Questions about the grid below. Indices start at 0.
1) Read off the bottom-right entry.
2) Read off the entry in row 0 and column 1.
3) Read off the top-right entry.
4) Read off the largest entry.
5) Read off the entry at row 1, column 0.
6) Read off the top entry of the column that holds the largest entry.
7) Read off the entry in the top-left corner.
8) Read off the entry directly above the smallest entry.
[[134 120 126 122 130 132 130 129 128 135 129 128]
 [134 130 117 128 144 131 128 144 138 127 115 123]
 [124 134 130 130 132 135 126 141 126 126 116 124]
 [128 130 129 129 129 128 127 131 126 128 125 127]
 [126 129 136 128 122 135 125 133 119 132 127 124]
 [129 121 133 123 124 135 130 129 126 133 131 126]
 [148 118 106 121 154 128 131 140 141 138 118 130]]
1) 130
2) 120
3) 128
4) 154
5) 134
6) 130
7) 134
8) 133

[126 101 121 156 114 136 125 155 119 120 122]
The entry just right of 125? 155
The second entry from the left? 101
The fifth entry -> 114
